Here is a tiny trained network, its code and every weight. The questions are about switching its units off for an input and a target symbol, where a switched-off unit gives its printed mean instead of its output.

import numpy as np


def w(rows, s, z=0):
    codes = np.array(rows[::2]) - 128.0
    scale = np.full(codes.shape[1], s)
    scale[-1] = z or s
    return codes * scale


def f(y):
    return np.maximum(y, 0)


def softmax(a):
    e = np.exp(a - a.max(-1, keepdims=True))
    return e / e.sum(-1, keepdims=True)


def log_softmax(a):
    a = a - a.max(-1, keepdims=True)
    return a - np.log(np.exp(a).sum(-1, keepdims=True))


def net(x, mask):
    ids = ['ΓΔΞΠΨΩαεζηθλμ'.index(c) for c in x.split()]
    T = len(ids)
    res = E[ids] + P[:T]
    r = res
    for j in range(2):
        rows = slice(2 * j, 2 * j + 2)
        q, k, v = (r @ M[0][rows].T for M in (Q, K, V))
        z = softmax(np.where(np.tri(T) > 0, q @ k.T / 2**0.5, -1e9)) @ v
        o = O[0][rows]
        res = res + np.where(mask[j], z, o[:, -1]) @ o[:, :-1]
    y = f(res @ A[0][:, :-1].T + A[0][:, -1])
    res = res + np.where(mask[2:6], y, B[0][:, -1]) @ B[0][:, :-1]
    return log_softmax(res[-1] @ U[:, :-1].T + U[:, -1])


Q, K, V, O, A, B = {}, {}, {}, {}, {}, {}
E = w([
[76,137,146,131,143,108],'Γ',
[192,157,158,174,175,142],'Δ',
[61,77,100,75,94,105],'Ξ',
[69,129,180,82,95,111],'Π',
[125,147,159,137,133,127],'Ψ',
[96,180,116,194,165,155],'Ω',
[115,119,85,174,126,108],'α',
[197,70,149,88,100,104],'ε',
[59,97,96,102,78,125],'ζ',
[74,210,222,155,164,146],'η',
[124,107,227,67,107,98],'θ',
[85,145,89,173,60,158],'λ',
[178,39,129,89,6,85],'μ',
],0.02)
P = w([
[10,117,149,90,167,64],'0',
[166,149,128,63,53,115],'1',
[144,178,152,32,29,98],'2',
[182,150,71,79,129,131],'3',
[200,142,68,86,137,124],'4',
[128,186,144,93,128,109],'5',
[134,160,120,77,85,98],'6',
[105,148,82,85,101,79],'7',
[93,156,121,60,103,89],'8',
[124,132,72,62,58,99],'9',
[114,149,44,80,78,122],'10',
],0.011)
Q[0] = w([
[105,107,95,152,105,162],'h0',
[91,128,66,163,74,102],'h0',
[103,232,162,122,2,122],'h1',
[98,84,177,157,111,196],'h1',
],0.0084)
K[0] = w([
[237,42,72,2,157,195],'h0',
[33,95,196,207,140,148],'h0',
[93,67,114,155,246,40],'h1',
[246,50,156,190,44,177],'h1',
],0.0051)
V[0] = w([
[84,114,63,141,111,146],'h0',
[101,140,122,91,228,124],'h0',
[133,76,135,99,132,8],'h1',
[152,122,88,158,172,113],'h1',
],0.015)
O[0] = w([
[168,255,199,143,45,62,151],'h0',
[79,166,135,31,132,174,120],'h0',
[123,119,146,143,238,68,254],'h1',
[197,108,40,66,139,61,38],'h1',
],0.013,0.0058)
A[0] = w([
[254,134,189,179,149,170,153],'n0',
[180,206,114,236,161,195,55],'n1',
[135,54,153,2,182,100,84],'n2',
[63,101,49,88,157,99,252],'n3',
],0.0074,0.0034)
B[0] = w([
[59,170,143,95,83,109,204],'n0',
[135,57,92,117,124,88,240],'n1',
[137,147,144,139,151,146,243],'n2',
[254,90,132,144,110,151,253],'n3',
],0.0099,0.0046)
U = w([
[101,99,87,55,170,90,124],'Γ',
[213,112,113,112,151,157,148],'Δ',
[117,115,123,105,156,76,45],'Ξ',
[46,43,140,129,121,120,81],'Π',
[133,90,134,118,138,132,98],'Ψ',
[113,144,73,49,119,128,253],'Ω',
[184,156,66,78,175,50,152],'α',
[193,80,137,151,160,106,105],'ε',
[66,89,121,106,107,75,65],'ζ',
[83,73,135,124,108,204,165],'η',
[117,37,151,143,143,143,124],'θ',
[129,104,161,195,69,135,173],'λ',
[98,1,130,140,104,56,63],'μ',
],0.0073,0.0046)

Each question gives the input, a string of symbols that net reads in full, and the target symbol t.
The units are the heads (2 rows each of Q, K, V and O) and the neurons (one row each of A and B). Each row of codes is followed by its name. A weight is (code - 128) times the scale printed after its matrix; where a second scale follows, it is the last column's (O, A, B and U).
mask holds one flag per unit, heads first, then neurons. A switched-off unit (its flag False) gives its mean, the last column of its rows in O or B, instead of its output. The means were averaged over made-up inputs and are rounded, as every weight is.
A unit's drop is (log p(t) with every unit on - log p(t) with that unit switched off) / (log p(t) with every unit on - log p(t) with every unit switched off).
The circuit of an input: a set's keep is (log p(t) with only the set's units on - log p(t) with every unit switched off) / (log p(t) with every unit on - log p(t) with every unit switched off). Starting from all 6 units, units are removed one at a time, each time the one whose removal leaves the highest keep (on an exact tie, the one counted first), for as long as the keep stays at least 0.8.
units of the circuit, in order: the units of the circuit, biggest drop first
k most important neurons: the k neurons with the biggest drops, biggest first
heads that matter: for each layer, one digit per head in row order, 1 if its drop is at least 0.15 and else 0, layers parted by /
drop when u is switched off: that unit's drop, to one decimal
input λ Ω Ξ, target λ: units of the circuit, in order => [h0 h1]
input λ Ω Γ, target λ: units of the circuit, in order => [h0 h1]
input λ λ Ω Δ λ, target λ: units of the circuit, in order => [h0]
input η Ω ε, target η: units of the circuit, in order => [h1 h0]
input Ω ε Ω α η ζ Ω η Ω Γ, target Ω: heads that matter => 11
input Δ θ ε, target Δ: units of the circuit, in order => [h0 n3 h1 n2]
input Ω Γ α Ξ Ω Δ Π, target Ω: units of the circuit, in order => [h1 h0]
input μ Π ζ λ, target μ: units of the circuit, in order => [n1 h0 h1]
input λ Π λ η μ, target λ: units of the circuit, in order => [h1 h0]
input Ω Γ Δ, target Ω: heads that matter => 01
input η Ω Ψ λ, target η: heads that matter => 11
input λ α Δ λ μ, target λ: 2 most important neurons => [n1 n0]
input α λ λ, target α: heads that matter => 01
input Ω λ μ Ω Ω Ω Π λ, target Ω: units of the circuit, in order => [h1]
input α η Ω, target α: heads that matter => 01
input Ω Γ Ω, target Ω: heads that matter => 11
input Ξ Ω λ λ θ, target λ: 2 most important neurons => [n1 n0]
input λ Π Ω, target λ: drop when n3 is switched off => -0.1
input λ ζ Ξ, target λ: drop when h0 is switched off => 0.6
input θ Ω Π θ θ θ, target θ: drop when n2 is switched off => 0.1
input α Γ Ω Ω Ω Ω, target Ω: drop when n1 is switched off => 0.0
input α Ω α, target α: units of the circuit, in order => [h1]
